Below is a small trained network, with its code and all its weights. Each question gives an input and a class and asks what happens when units are switched off, that is, made to give their printed mean instead of their output.

import numpy as np


def w(rows, s, z=0):
    codes = np.array(rows[::2]) - 128.0
    scale = np.full(codes.shape[1], s)
    scale[-1] = z or s
    return codes * scale


def f(y):
    return y / 2 * (1 + np.tanh(0.7978845608 * (y + 0.044715 * y**3)))


def log_softmax(a):
    a = a - a.max(-1, keepdims=True)
    return a - np.log(np.exp(a).sum(-1, keepdims=True))


def net(x, mask):
    res = np.array(x, float).reshape(1, 5) / 4 @ E
    y = f(res @ A[0][:, :-1].T + A[0][:, -1])
    res = res + np.where(mask, y, B[0][:, -1]) @ B[0][:, :-1]
    return log_softmax(res[-1] @ U[:, :-1].T + U[:, -1])


A, B = {}, {}
E = w([
[142,12,237,97,63,147,146],'x0',
[87,123,194,189,178,180,9],'x1',
[2,35,63,171,167,184,207],'x2',
[175,112,176,238,214,52,189],'x3',
[62,77,87,167,60,32,53],'x4',
],0.0099)
A[0] = w([
[192,141,148,75,168,237,144,111],'neuron 1',
[107,120,149,147,156,163,65,73],'neuron 2',
[121,126,92,57,84,152,120,2],'neuron 3',
[116,156,139,127,164,200,182,91],'neuron 4',
[117,42,225,125,104,152,117,83],'neuron 5',
[167,159,73,69,100,104,255,76],'neuron 6',
[107,155,103,23,102,192,80,76],'neuron 7',
[62,180,224,143,164,161,114,143],'neuron 8',
[150,127,124,79,75,66,203,60],'neuron 9',
[149,162,143,117,126,104,99,5],'neuron 10',
[184,147,116,101,146,192,172,107],'neuron 11',
[92,93,71,165,57,21,65,121],'neuron 12',
[71,122,128,133,59,58,74,99],'neuron 13',
[166,195,136,78,117,65,80,42],'neuron 14',
[207,145,190,75,114,116,62,59],'neuron 15',
[169,114,183,203,182,34,182,60],'neuron 16',
[97,227,38,151,185,138,90,39],'neuron 17',
[146,110,155,139,189,180,35,80],'neuron 18',
[100,103,97,35,88,155,67,45],'neuron 19',
[38,80,97,96,173,166,147,38],'neuron 20',
[157,186,174,114,170,204,149,95],'neuron 21',
[159,50,182,96,74,155,138,43],'neuron 22',
],0.012,0.0028)
B[0] = w([
[178,82,178,140,102,71,152,211],'neuron 1',
[117,126,60,143,103,112,71,181],'neuron 2',
[99,138,157,98,163,141,95,183],'neuron 3',
[159,89,150,169,121,100,140,184],'neuron 4',
[118,216,121,82,89,130,179,221],'neuron 5',
[105,113,56,126,97,115,51,231],'neuron 6',
[141,116,178,49,209,148,74,221],'neuron 7',
[153,124,78,142,94,131,56,190],'neuron 8',
[103,131,41,118,90,155,45,201],'neuron 9',
[95,124,129,170,135,164,157,157],'neuron 10',
[180,86,180,157,99,95,122,184],'neuron 11',
[188,58,184,171,111,69,138,251],'neuron 12',
[194,114,148,170,132,56,145,218],'neuron 13',
[84,92,112,179,139,191,198,210],'neuron 14',
[116,89,69,178,155,208,203,224],'neuron 15',
[91,160,168,46,237,134,76,223],'neuron 16',
[120,246,136,60,72,96,221,232],'neuron 17',
[74,128,57,130,84,130,24,202],'neuron 18',
[114,131,183,90,172,137,102,217],'neuron 19',
[104,75,102,191,166,195,196,202],'neuron 20',
[174,88,163,155,114,86,129,199],'neuron 21',
[104,224,128,98,87,109,192,211],'neuron 22',
],0.011,0.016)
U = w([
[198,87,204,161,93,72,129,251],'0',
[115,153,196,70,248,142,82,86],'1',
[112,134,71,139,53,135,42,174],'2',
[123,242,157,94,56,120,206,5],'3',
[94,85,114,190,168,211,211,82],'4',
],0.016,0.0018)

Each question gives the input, the list of numbers given to net, and the class t.
The units are the neurons (one row each of A and B). Each row of codes is followed by its name. A weight is (code - 128) times the scale printed after its matrix; where a second scale follows, it is the last column's (A, B and U).
mask holds one flag per neuron, in row order. A switched-off neuron (its flag False) gives its mean, the last column of its row in B, instead of its output. The means were averaged over made-up inputs and are rounded, as every weight is.
A unit's drop is (log p(t) with every unit on - log p(t) with that unit switched off) / (log p(t) with every unit on - log p(t) with every unit switched off).
The circuit of an input: a set's keep is (log p(t) with only the set's units on - log p(t) with every unit switched off) / (log p(t) with every unit on - log p(t) with every unit switched off). Starting from the 12 units with the biggest drops (on a tie, the unit counted first), units are removed one at a time, each time the one whose removal leaves the highest keep (on an exact tie, the one counted first), for as long as the keep stays at least 0.8.
units of the circuit, in order: the units of the circuit, biggest drop first
unit that matters most: the unit with the biggest drop
top k neurons: the k neurons with the biggest drops, biggest first
drop of u: that unit's drop, to one decimal
input [7,-2,-1,8,7], class 1: unit that matters most => neuron 16
input [-2,3,-7,4,6], class 4: units of the circuit, in order => (neuron 14; neuron 15)
input [4,-7,-8,-8,4], class 1: top 4 neurons => (neuron 7; neuron 19; neuron 3; neuron 20)
input [6,5,5,-7,-4], class 1: top 3 neurons => (neuron 7; neuron 17; neuron 19)
input [-2,-5,5,1,3], class 2: top 4 neurons => (neuron 15; neuron 6; neuron 14; neuron 9)
input [1,2,6,7,1], class 1: top 2 neurons => (neuron 16; neuron 15)
input [-3,2,-7,-6,8], class 0: top 2 neurons => (neuron 12; neuron 13)
input [7,1,-3,-6,-4], class 3: top 4 neurons => (neuron 22; neuron 5; neuron 16; neuron 1)
input [7,3,0,1,6], class 3: top 2 neurons => (neuron 5; neuron 22)
input [-8,0,0,6,-4], class 3: top 2 neurons => (neuron 17; neuron 7)
input [-7,7,-8,-6,7], class 4: top 3 neurons => (neuron 14; neuron 15; neuron 10)
input [0,-4,6,-7,6], class 1: top 3 neurons => (neuron 19; neuron 7; neuron 3)
input [0,-1,1,-5,-4], class 1: top 4 neurons => (neuron 7; neuron 12; neuron 13; neuron 3)
input [-3,-7,6,6,-6], class 2: unit that matters most => neuron 6
input [8,5,2,-7,-2], class 3: top 4 neurons => (neuron 5; neuron 22; neuron 16; neuron 1)
input [4,-3,-4,-2,-1], class 3: top 3 neurons => (neuron 22; neuron 20; neuron 18)
input [1,8,-7,4,-3], class 2: drop of neuron 18 => 1.2
input [6,3,-5,-6,3], class 1: drop of neuron 19 => 1.1
input [-3,-2,5,-5,5], class 0: drop of neuron 5 => 0.0
input [-7,8,2,3,1], class 2: unit that matters most => neuron 18
